[[  6.8  11.5 -59.4]
 [-45.5  -4.4 -33.1]
 [  2.1 -55.7   7.1]]
->
[[  6.8  11.5]
 [-45.5  -4.4]
 [  2.1 -55.7]]

[[ 10.4  -2.1 -25.3  14.2]
 [ 56.6 -75.4 -23.2 -14.2]
 [-58.0 -16.6  48.2   9.9]
 [  2.0 -39.6 -15.3 -13.2]
 [ 30.5 -45.7 -14.3 -12.4]]
->
[[ 10.4  -2.1]
 [ 56.6 -75.4]
 [-58.0 -16.6]]

[[ 24.3 -14.1  15.4 -46.4]
 [-11.3 -18.6  14.8  56.2]
 [-49.2 -38.8 -11.5  -1.2]
 [-31.5   7.4   8.7   6.1]
 [ 14.6  17.8  13.5 -15.9]]
->
[[ 24.3 -14.1]
 [-11.3 -18.6]
 [-49.2 -38.8]]

[[-68.3 -11.0  46.0  20.1]
 [ 42.1  27.9 -21.3  46.1]
 [  4.4 -14.2   3.0  22.7]]
->
[[-68.3 -11.0]
 [ 42.1  27.9]
 [  4.4 -14.2]]

[[  4.3 -43.4  -4.1 -50.9  12.6]
 [-41.6 -52.9   7.8   0.5  -6.2]
 [  5.0 -61.1  25.0   0.8 -15.7]
 [  3.4 -15.3   9.5 -60.8 -24.7]
 [-10.6 -41.7 -12.7  29.7  43.2]]
->
[[  4.3 -43.4]
 [-41.6 -52.9]
 [  5.0 -61.1]]

[[ -3.8 -67.5]
 [  5.3 -15.7]
 [ -5.9  29.3]
 [ -8.9 -36.4]]
->
[[ -3.8 -67.5]
 [  5.3 -15.7]
 [ -5.9  29.3]]
